Here is a tiny trained network, its code and every weight. The questions are about switching its units off for an input and a class, where a switched-off unit gives its printed mean instead of its output.

import numpy as np


def w(rows, s, z=0):
    codes = np.array(rows[::2]) - 128.0
    scale = np.full(codes.shape[1], s)
    scale[-1] = z or s
    return codes * scale


def norm(h):
    return h / np.sqrt((h * h).mean(-1, keepdims=True) + 1e-5)


def f(y):
    return y / 2 * (1 + np.tanh(0.7978845608 * (y + 0.044715 * y**3)))


def log_softmax(a):
    a = a - a.max(-1, keepdims=True)
    return a - np.log(np.exp(a).sum(-1, keepdims=True))


def net(x, mask):
    res = np.array(x, float).reshape(1, 3) / 4 @ E
    u = 0
    for l in range(2):
        y = f(norm(res) @ A[l][:, :-1].T + A[l][:, -1])
        res = res + np.where(mask[u : u + 9], y, B[l][:, -1]) @ B[l][:, :-1]
        u += 9
    return log_softmax(norm(res)[-1] @ U[:, :-1].T + U[:, -1])


A, B = {}, {}
E = w([
[45,131,17,197,134],'x0',
[52,183,93,71,47],'x1',
[87,1,101,39,81],'x2',
],0.006)
A[0] = w([
[142,240,96,135,56,216],'L0N1',
[190,127,229,63,105,131],'L0N2',
[53,162,37,110,84,62],'L0N3',
[47,167,118,220,59,3],'L0N4',
[182,68,95,80,156,164],'L0N5',
[54,1,60,180,124,133],'L0N6',
[63,114,104,155,109,83],'L0N7',
[21,208,163,44,129,200],'L0N8',
[116,228,196,188,140,70],'L0N9',
],0.0096,0.002)
B[0] = w([
[155,204,141,137,168,225],'L0N1',
[253,169,23,144,63,253],'L0N2',
[85,139,127,220,55,215],'L0N3',
[91,213,219,141,43,183],'L0N4',
[172,100,60,47,118,180],'L0N5',
[211,123,135,13,75,236],'L0N6',
[162,106,166,137,104,157],'L0N7',
[150,116,196,145,228,221],'L0N8',
[48,123,146,23,125,229],'L0N9',
],0.0056,0.0061)
A[1] = w([
[204,153,168,27,100,185],'L1N1',
[68,186,154,126,84,129],'L1N2',
[99,137,161,240,121,241],'L1N3',
[106,8,53,140,85,63],'L1N4',
[79,63,129,194,254,112],'L1N5',
[114,118,182,155,157,197],'L1N6',
[184,220,99,212,77,109],'L1N7',
[225,188,58,197,149,144],'L1N8',
[135,134,158,15,115,254],'L1N9',
],0.0089,0.0029)
B[1] = w([
[119,81,100,97,143,255],'L1N1',
[114,170,153,166,162,171],'L1N2',
[112,77,141,103,93,161],'L1N3',
[245,112,139,127,126,157],'L1N4',
[58,101,64,138,188,132],'L1N5',
[120,75,68,122,167,137],'L1N6',
[133,71,167,154,39,189],'L1N7',
[99,135,96,105,80,191],'L1N8',
[119,114,96,117,166,222],'L1N9',
],0.011,0.0091)
U = w([
[236,55,70,39,87,186],'0',
[197,117,157,249,187,3],'1',
[60,174,223,229,43,166],'2',
[101,223,180,104,209,115],'3',
[19,62,49,184,222,98],'4',
],0.012,0.0053)

Each question gives the input, the list of numbers given to net, and the class t.
The units are the neurons (one row each of A and B). Each row of codes is followed by its name. A weight is (code - 128) times the scale printed after its matrix; where a second scale follows, it is the last column's (A, B and U).
mask holds one flag per neuron, layer by layer. A switched-off neuron (its flag False) gives its mean, the last column of its row in B, instead of its output. The means were averaged over made-up inputs and are rounded, as every weight is.
A unit's drop is (log p(t) with every unit on - log p(t) with that unit switched off) / (log p(t) with every unit on - log p(t) with every unit switched off).
The circuit of an input: a set's keep is (log p(t) with only the set's units on - log p(t) with every unit switched off) / (log p(t) with every unit on - log p(t) with every unit switched off). Starting from the 12 units with the biggest drops (on a tie, the unit counted first), units are removed one at a time, each time the one whose removal leaves the highest keep (on an exact tie, the one counted first), for as long as the keep stays at least 0.8.
circuit, biggest first: the units of the circuit, biggest drop first
unit that matters most: the unit with the biggest drop
k most important neurons: the k neurons with the biggest drops, biggest first
k most important neurons of layer l: the k neurons of layer l with the biggest drops, biggest first
drop of u: that unit's drop, to one decimal
input [-1,7,5], class 4: circuit, biggest first => (L0N2, L1N9, L1N7)
input [0,-3,-1], class 4: circuit, biggest first => (L0N2, L0N6)
input [6,6,5], class 2: circuit, biggest first => (L0N3, L1N1)
input [0,-4,-6], class 4: circuit, biggest first => (L0N2, L0N6, L1N5)
input [3,-2,-4], class 2: unit that matters most => L0N8
input [8,-8,-8], class 4: circuit, biggest first => (L1N5, L0N2)
input [5,-5,-6], class 4: 4 most important neurons => (L0N2, L1N5, L0N6, L0N3)
input [-1,-6,-3], class 4: 2 most important neurons => (L0N6, L1N5)
input [8,-8,-1], class 0: 2 most important neurons of layer 0 => (L0N6, L0N8)
input [3,-3,-2], class 4: 2 most important neurons of layer 0 => (L0N2, L0N3)
input [0,0,-6], class 3: 3 most important neurons of layer 0 => (L0N9, L0N3, L0N2)
input [-4,6,-8], class 3: 2 most important neurons => (L0N9, L0N3)
input [7,-4,-8], class 2: 2 most important neurons of layer 0 => (L0N4, L0N8)
input [-1,3,0], class 2: most important neuron => (L0N3)
input [6,-8,-5], class 4: 2 most important neurons => (L0N2, L1N5)
input [-1,0,-2], class 3: drop of L0N3 => -0.1
input [2,-5,-5], class 4: drop of L0N2 => 0.4
